Below are the code and all the weights of a small trained network. Each question names an input and a target symbol and asks about switching units off, where a switched-off unit gives its printed mean instead of its output.

import numpy as np


def w(rows, s, z=0):
    codes = np.array(rows[::2]) - 128.0
    scale = np.full(codes.shape[1], s)
    scale[-1] = z or s
    return codes * scale


def f(y):
    return np.maximum(y, 0)


def softmax(a):
    e = np.exp(a - a.max(-1, keepdims=True))
    return e / e.sum(-1, keepdims=True)


def log_softmax(a):
    a = a - a.max(-1, keepdims=True)
    return a - np.log(np.exp(a).sum(-1, keepdims=True))


def net(x, mask):
    ids = ['αβγδεζηθλμξπσψω'.index(c) for c in x.split()]
    T = len(ids)
    res = E[ids] + P[:T]
    u = 0
    for l in range(2):
        q, k, v = (res @ M[l].T for M in (Q, K, V))
        z = softmax(np.where(np.tri(T) > 0, q @ k.T / 2**0.5, -1e9)) @ v
        res = res + np.where(mask[u], z, O[l][:, -1]) @ O[l][:, :-1]
        u += 1
        y = f(res @ A[l][:, :-1].T + A[l][:, -1])
        res = res + np.where(mask[u : u + 16], y, B[l][:, -1]) @ B[l][:, :-1]
        u += 16
    return log_softmax(res[-1] @ U[:, :-1].T + U[:, -1])


Q, K, V, O, A, B = {}, {}, {}, {}, {}, {}
E = w([
[223,91,187,134],'α',
[205,83,192,127],'β',
[197,211,226,83],'γ',
[109,139,157,162],'δ',
[84,174,61,131],'ε',
[114,129,171,142],'ζ',
[107,112,179,137],'η',
[107,1,114,161],'θ',
[186,153,133,236],'λ',
[127,130,159,166],'μ',
[136,137,169,156],'ξ',
[48,114,89,111],'π',
[110,187,55,96],'σ',
[128,142,138,196],'ψ',
[196,80,28,173],'ω',
],0.016)
P = w([
[9,242,3,172],'0',
[83,212,23,199],'1',
[78,186,33,193],'2',
[80,160,32,175],'3',
[91,137,48,166],'4',
[94,120,59,154],'5',
[88,100,65,139],'6',
[95,86,77,126],'7',
[92,71,84,118],'8',
[105,63,89,108],'9',
[103,57,102,98],'10',
[107,48,105,94],'11',
[96,57,102,79],'12',
[83,71,81,115],'13',
],0.0038)
Q[0] = w([
[169,191,249,159],'L0H0',
[61,54,49,136],'L0H0',
],0.012)
K[0] = w([
[2,159,49,232],'L0H0',
[208,66,179,57],'L0H0',
],0.0098)
V[0] = w([
[2,70,84,158],'L0H0',
[242,242,141,12],'L0H0',
],0.0042)
O[0] = w([
[104,137,216,254,29],'L0H0',
[225,38,67,40,255],'L0H0',
],0.0085,0.00082)
A[0] = w([
[45,206,120,81,112],'L0N0',
[189,80,2,147,135],'L0N1',
[146,180,127,192,254],'L0N2',
[217,158,117,102,115],'L0N3',
[78,187,75,134,93],'L0N4',
[96,102,113,198,150],'L0N5',
[121,157,196,51,120],'L0N6',
[90,81,152,174,62],'L0N7',
[152,177,125,189,230],'L0N8',
[129,157,173,118,191],'L0N9',
[128,156,164,100,74],'L0N10',
[142,148,57,143,131],'L0N11',
[92,129,109,178,155],'L0N12',
[93,95,99,125,185],'L0N13',
[31,193,103,85,144],'L0N14',
[118,191,187,71,196],'L0N15',
],0.0097,0.0036)
B[0] = w([
[48,141,170,102,158],'L0N0',
[100,43,70,98,248],'L0N1',
[227,136,133,107,204],'L0N2',
[55,159,200,174,163],'L0N3',
[117,200,179,91,152],'L0N4',
[171,46,164,126,176],'L0N5',
[154,186,104,58,149],'L0N6',
[1,33,170,239,155],'L0N7',
[203,121,91,105,194],'L0N8',
[148,148,64,133,165],'L0N9',
[135,97,107,84,139],'L0N10',
[142,101,157,95,171],'L0N11',
[196,87,201,80,168],'L0N12',
[120,72,156,110,178],'L0N13',
[55,191,176,90,169],'L0N14',
[171,142,87,89,165],'L0N15',
],0.007,0.011)
Q[1] = w([
[33,222,69,184],'L1H0',
[108,190,111,1],'L1H0',
],0.0049)
K[1] = w([
[56,124,106,191],'L1H0',
[123,212,173,2],'L1H0',
],0.0058)
V[1] = w([
[230,2,117,172],'L1H0',
[78,68,133,154],'L1H0',
],0.0053)
O[1] = w([
[167,175,3,176,246],'L1H0',
[77,73,53,157,2],'L1H0',
],0.0083,0.0035)
A[1] = w([
[169,75,125,145,167],'L1N0',
[168,254,107,132,214],'L1N1',
[152,189,124,137,96],'L1N2',
[75,95,102,114,64],'L1N3',
[197,246,132,156,55],'L1N4',
[137,129,135,52,130],'L1N5',
[35,130,231,136,113],'L1N6',
[129,163,220,172,96],'L1N7',
[154,87,123,73,165],'L1N8',
[188,55,95,108,158],'L1N9',
[150,184,132,76,230],'L1N10',
[181,93,83,140,146],'L1N11',
[124,134,125,211,123],'L1N12',
[119,65,201,99,30],'L1N13',
[85,85,139,133,104],'L1N14',
[155,125,25,157,253],'L1N15',
],0.0098,0.0029)
B[1] = w([
[109,174,109,150,198],'L1N0',
[88,56,94,96,205],'L1N1',
[54,124,144,101,162],'L1N2',
[146,30,160,126,186],'L1N3',
[54,76,125,161,212],'L1N4',
[214,85,115,156,215],'L1N5',
[56,168,144,125,180],'L1N6',
[253,144,144,222,168],'L1N7',
[152,155,57,166,221],'L1N8',
[174,181,201,147,250],'L1N9',
[168,73,110,77,186],'L1N10',
[100,156,150,83,216],'L1N11',
[174,107,125,199,169],'L1N12',
[151,190,114,143,195],'L1N13',
[103,114,114,168,173],'L1N14',
[57,150,137,43,233],'L1N15',
],0.0067,0.014)
U = w([
[76,96,85,84,118],'α',
[72,117,84,99,212],'β',
[202,73,112,106,135],'γ',
[148,144,119,152,90],'δ',
[182,207,158,122,142],'ε',
[161,173,108,122,110],'ζ',
[156,161,113,124,73],'η',
[132,69,133,193,39],'θ',
[166,160,98,194,201],'λ',
[156,135,131,150,101],'μ',
[106,146,57,161,21],'ξ',
[98,144,172,155,164],'π',
[165,191,152,100,147],'σ',
[162,166,113,142,254],'ψ',
[197,247,68,104,74],'ω',
],0.012,0.0047)

Each question gives the input, a string of symbols that net reads in full, and the target symbol t.
The units are the heads (2 rows each of Q, K, V and O) and the neurons (one row each of A and B). Each row of codes is followed by its name. A weight is (code - 128) times the scale printed after its matrix; where a second scale follows, it is the last column's (O, A, B and U).
mask holds one flag per unit, layer by layer, with each layer's heads first. A switched-off unit (its flag False) gives its mean, the last column of its rows in O or B, instead of its output. The means were averaged over made-up inputs and are rounded, as every weight is.
A unit's drop is (log p(t) with every unit on - log p(t) with that unit switched off) / (log p(t) with every unit on - log p(t) with every unit switched off).
The circuit of an input: a set's keep is (log p(t) with only the set's units on - log p(t) with every unit switched off) / (log p(t) with every unit on - log p(t) with every unit switched off). Starting from the 12 units with the biggest drops (on a tie, the unit counted first), units are removed one at a time, each time the one whose removal leaves the highest keep (on an exact tie, the one counted first), for as long as the keep stays at least 0.8.
circuit, biggest first: the units of the circuit, biggest drop first
unit that matters most: the unit with the biggest drop
k most important neurons: the k neurons with the biggest drops, biggest first
k most important neurons of layer l: the k neurons of layer l with the biggest drops, biggest first
drop of u: that unit's drop, to one decimal
input ξ ε ζ ε λ ω β ω θ ξ ε θ γ σ, target γ: circuit, biggest first : (L0H0 L1N5)
input π σ ε ε ω ξ ξ π δ ω, target ω: 3 most important neurons of layer 1 : (L1N9 L1N4 L1N1)
input γ γ γ γ μ η ω ε, target γ: circuit, biggest first : (L0H0 L1N5)
input δ δ ε β μ π π π π π η δ, target λ: circuit, biggest first : (L0H0 L0N1 L1N15 L1N7)
input π ω θ δ π θ π ε π θ, target θ: most important neuron of layer 0 : (L0N7)
input π α μ, target λ: circuit, biggest first : (L0H0 L0N1 L1N7)
input π π ξ, target λ: circuit, biggest first : (L0H0 L1N7 L1N15)
input γ λ ψ ω γ β ω π θ ψ σ α η θ, target α: circuit, biggest first : (L1H0 L1N15 L0H0 L0N1)
input ψ π π σ θ, target θ: 2 most important neurons : (L0N7 L1N12)
input β π ω, target β: circuit, biggest first : (L1N15 L1H0)
input ζ λ π ω π ζ π π π η η π σ δ, target λ: 2 most important neurons : (L0N1 L0N7)
input π π ψ μ, target λ: 2 most important neurons : (L0N1 L0N7)
input ω δ ε, target ε: 2 most important neurons : (L0N14 L0N4)
input μ η ω ξ ω ω ξ, target β: 2 most important neurons : (L1N15 L0N1)
input θ ξ ψ ξ ω γ, target γ: most important neuron : (L1N10)
input ε η ω λ π δ δ δ ψ δ α ω, target α: 2 most important neurons : (L1N15 L0N1)
input ω θ ξ, target β: 2 most important neurons : (L1N15 L1N1)
input θ ω ξ π μ μ ε δ α ε, target α: 2 most important neurons of layer 1 : (L1N9 L1N7)
input θ π δ ξ π σ, target σ: 2 most important neurons of layer 0 : (L0N14 L0N4)
input η ε π π π ψ π ω ψ, target λ: 2 most important neurons : (L1N12 L0N7)
input γ β ω ψ π ω, target β: unit that matters most : L1N15
input ψ ε ψ θ θ π, target π: 3 most important neurons : (L0N14 L0N0 L0N4)
input δ π π π σ δ ζ π, target π: 2 most important neurons of layer 0 : (L0N1 L0N14)
input γ α σ, target α: 2 most important neurons of layer 1 : (L1N9 L1N7)
input π ε η, target λ: drop of L1N4 : 0.1
input μ ω σ, target σ: drop of L0N14 : 0.2
input α π η ω, target α: 2 most important neurons of layer 0 : (L0N1 L0N2)
